data =
[[129 128 129 129 129 129 129 128 128]
 [153 128 152 153 153 152 152 104 104]
 [142 128 142 142 142 142 141 115 114]
 [125 128 125 125 125 126 126 130 130]
 [149 128 149 149 149 149 148 107 107]
 [125 128 125 125 125 126 126 129 130]
 [103 128 104 103 103 104 104 153 153]
 [103 128 103 103 103 103 104 152 152]
 [133 128 133 133 133 133 133 124 123]
 [139 128 139 139 139 139 139 117 117]
 [147 128 147 147 147 147 146 109 109]
 [110 128 110 110 110 110 110 147 147]]
data[0, 0] => 129
data[5, 6] => 126
data[3, 5] => 126
data[7, 3] => 103
data[8] => [133, 128, 133, 133, 133, 133, 133, 124, 123]
data[4, 5] => 149
data[11, 8] => 147
data[1, 0] => 153
data[2, 6] => 141
data[10, 0] => 147
data[9, 1] => 128
data[5, 8] => 130
data[:, 3] => [129, 153, 142, 125, 149, 125, 103, 103, 133, 139, 147, 110]
data[0, 8] => 128
data[:, 5] => [129, 152, 142, 126, 149, 126, 104, 103, 133, 139, 147, 110]
data[:, 4] => [129, 153, 142, 125, 149, 125, 103, 103, 133, 139, 147, 110]
data[2, 4] => 142
data[5] => [125, 128, 125, 125, 125, 126, 126, 129, 130]
data[9, 0] => 139
data[7, 4] => 103
data[7, 0] => 103
data[8, 6] => 133
data[7, 1] => 128
data[7, 5] => 103
data[8, 5] => 133
data[0, 7] => 128
data[6, 2] => 104
data[1] => [153, 128, 152, 153, 153, 152, 152, 104, 104]
data[2, 2] => 142
data[:, 1] => [128, 128, 128, 128, 128, 128, 128, 128, 128, 128, 128, 128]
data[9] => [139, 128, 139, 139, 139, 139, 139, 117, 117]
data[3, 1] => 128
data[6, 8] => 153
data[:, 6] => [129, 152, 141, 126, 148, 126, 104, 104, 133, 139, 146, 110]
data[2] => [142, 128, 142, 142, 142, 142, 141, 115, 114]
data[8, 4] => 133

x =
[[132 123 132 132]
 [153 114 153 141]
 [143 119 143 136]
 [124 131 124 125]
 [149 117 149 139]]
x[0, -4]: 132
x[-2, -3]: 131
x[1]: [153, 114, 153, 141]
x[-5, -3]: 123
x[1, -3]: 114
x[2, -2]: 143
x[2, 1]: 119
x[-1, 2]: 149
x[4, -1]: 139

a =
[[132 123 119 127 135]
 [130 136 129 139 137]
 [132 129 131 128 120]
 [131 119 123 118 117]
 [140 132 127 136 143]
 [132 121 121 123 125]
 [125 117 120 116 116]
 [122 110 120 107 109]
 [139 122 120 126 127]]
a[0,0] -> 132
a[0] -> [132, 123, 119, 127, 135]
a[4] -> [140, 132, 127, 136, 143]
a[5,3] -> 123
a[:, 4] -> [135, 137, 120, 117, 143, 125, 116, 109, 127]
a[1,4] -> 137
a[6,1] -> 117
a[5,1] -> 121
a[0,1] -> 123
a[4,3] -> 136
a[4,0] -> 140
a[2,4] -> 120
a[:, 1] -> [123, 136, 129, 119, 132, 121, 117, 110, 122]
a[:, 3] -> [127, 139, 128, 118, 136, 123, 116, 107, 126]
a[2,0] -> 132
a[4,2] -> 127

B =
[[129 124 125 125 123 126 127 128 128 121 131 130 127]
 [131 123 127 140 115 119 125 118 124 142 132 137 127]
 [131 123 125 127 122 124 123 131 127 125 122 129 129]
 [128 134 126 125 124 130 122 123 149 118 125 128 127]
 [137 130 134 126 134 128 126 122 145 117 126 129 125]
 [137 124 126 125 120 136 138 137 125 115 144 133 130]
 [133 124 127 132 117 120 123 120 125 137 128 136 124]
 [127 127 125 127 124 121 125 123 128 127 124 127 126]
 [129 125 124 126 134 130 125 145 130 119 121 128 130]]
B[0,0] = 129
B[5] = [137, 124, 126, 125, 120, 136, 138, 137, 125, 115, 144, 133, 130]
B[-8,-3] = 132
B[-6,-12] = 134
B[:, -4] = [121, 142, 125, 118, 117, 115, 137, 127, 119]
B[4,-3] = 126
B[8,-9] = 134
B[:, -7] = [127, 125, 123, 122, 126, 138, 123, 125, 125]
B[-7,-6] = 131
B[8,3] = 126
B[-8] = [131, 123, 127, 140, 115, 119, 125, 118, 124, 142, 132, 137, 127]
B[:, -9] = [123, 115, 122, 124, 134, 120, 117, 124, 134]
B[0,-10] = 125
B[-9,2] = 125
B[0] = [129, 124, 125, 125, 123, 126, 127, 128, 128, 121, 131, 130, 127]
B[6,7] = 120
B[:, 5] = [126, 119, 124, 130, 128, 136, 120, 121, 130]
B[-9,-12] = 124
B[-2,-10] = 127
B[-3,1] = 124
B[-1,-4] = 119
B[4,7] = 122
B[8,-8] = 130
B[-5,-12] = 130
B[1,4] = 115
B[-6] = [128, 134, 126, 125, 124, 130, 122, 123, 149, 118, 125, 128, 127]
B[-5] = [137, 130, 134, 126, 134, 128, 126, 122, 145, 117, 126, 129, 125]
B[:, -2] = [130, 137, 129, 128, 129, 133, 136, 127, 128]
B[:, 2] = [125, 127, 125, 126, 134, 126, 127, 125, 124]
B[1,6] = 125
B[5,-7] = 138
B[3,-13] = 128
B[:, -5] = [128, 124, 127, 149, 145, 125, 125, 128, 130]

grid =
[[126 130 119 128 132 131]
 [129 126 129 129 121 123]
 [127 138 140 130 125 135]
 [134 108 121 133 125 129]
 [133 122 118 122 131 139]
 [124 134 143 132 119 149]
 [134 116 111 118 132 110]
 [134 143 124 139 139 153]
 [135 126 106 122 131 114]
 [133 116 125 125 134 128]
 [129 132 105 135 136 137]
 [134 132 121 135 129 122]
 [125 132 126 126 135 130]]
grid[-13,0] => 126
grid[4,0] => 133
grid[-11,0] => 127
grid[9,-3] => 125
grid[6,3] => 118
grid[6,-1] => 110
grid[:, 0] => [126, 129, 127, 134, 133, 124, 134, 134, 135, 133, 129, 134, 125]
grid[9,-6] => 133
grid[:, 5] => [131, 123, 135, 129, 139, 149, 110, 153, 114, 128, 137, 122, 130]
grid[:, 1] => [130, 126, 138, 108, 122, 134, 116, 143, 126, 116, 132, 132, 132]
grid[-12] => [129, 126, 129, 129, 121, 123]
grid[:, -2] => [132, 121, 125, 125, 131, 119, 132, 139, 131, 134, 136, 129, 135]
grid[10,-1] => 137
grid[-12,-4] => 129
grid[11,0] => 134
grid[-5] => [135, 126, 106, 122, 131, 114]
grid[-11,-3] => 130
grid[12] => [125, 132, 126, 126, 135, 130]
grid[3,-4] => 121
grid[-9,-2] => 131
grid[-9,-4] => 118
grid[:, 3] => [128, 129, 130, 133, 122, 132, 118, 139, 122, 125, 135, 135, 126]
grid[12,-6] => 125
grid[-4,4] => 134
grid[8,-1] => 114
grid[-9] => [133, 122, 118, 122, 131, 139]
grid[6,-4] => 111
grid[-4] => [133, 116, 125, 125, 134, 128]

A = [111, 149, 129, 115, 128, 128, 131, 147, 149, 143, 128, 111, 112, 149]
A[0] = 111
A[6] = 131
A[13] = 149
A[4] = 128
A[8] = 149
A[10] = 128
A[12] = 112

X =
[[109 134 119 120 138 119 133 116 134]
 [136 125 133 116 128 115 147 130 132]
 [128 128 128 128 128 128 128 129 128]
 [107 133 118 119 138 119 132 119 134]
 [134 134 137 124 129 114 148 113 133]
 [113 129 118 129 132 132 117 128 128]
 [123 126 145 127 114 106 137 140 142]
 [119 138 144 138 121 113 133 113 139]
 [107 132 116 117 139 119 132 120 134]
 [122 134 117 118 142 124 140 110 128]
 [111 132 118 119 138 120 133 119 133]
 [132 136 133 145 126 138 119 114 124]
 [128 135 131 124 133 117 144 110 132]
 [137 134 137 125 129 117 147 112 131]
 [104 127 128 129 123 119 118 138 137]
 [131 129 107 122 145 146 124 118 116]]
X[-16,-9]	109
X[4,1]	134
X[-6,3]	119
X[-3,-1]	131
X[-12,-5]	129
X[7]	[119, 138, 144, 138, 121, 113, 133, 113, 139]
X[8,-6]	117
X[-8,-9]	107
X[11,-8]	136
X[11,8]	124
X[0,-4]	119
X[:, 5]	[119, 115, 128, 119, 114, 132, 106, 113, 119, 124, 120, 138, 117, 117, 119, 146]
X[3]	[107, 133, 118, 119, 138, 119, 132, 119, 134]
X[-1,-1]	116
X[8,5]	119
X[-12,-4]	114
X[:, -2]	[116, 130, 129, 119, 113, 128, 140, 113, 120, 110, 119, 114, 110, 112, 138, 118]
X[-9,-8]	138
X[:, 1]	[134, 125, 128, 133, 134, 129, 126, 138, 132, 134, 132, 136, 135, 134, 127, 129]
X[9,8]	128
X[14,-4]	119
X[12,8]	132
X[6,7]	140
X[-4,-2]	110
X[-11,3]	129
X[10]	[111, 132, 118, 119, 138, 120, 133, 119, 133]
X[-6,-5]	138
X[9,-7]	117
X[-12,2]	137
X[-6,-2]	119
X[-12,-1]	133
X[0,2]	119
X[7,2]	144
X[10,-8]	132
X[-10,5]	106
X[-4]	[128, 135, 131, 124, 133, 117, 144, 110, 132]
X[:, -7]	[119, 133, 128, 118, 137, 118, 145, 144, 116, 117, 118, 133, 131, 137, 128, 107]
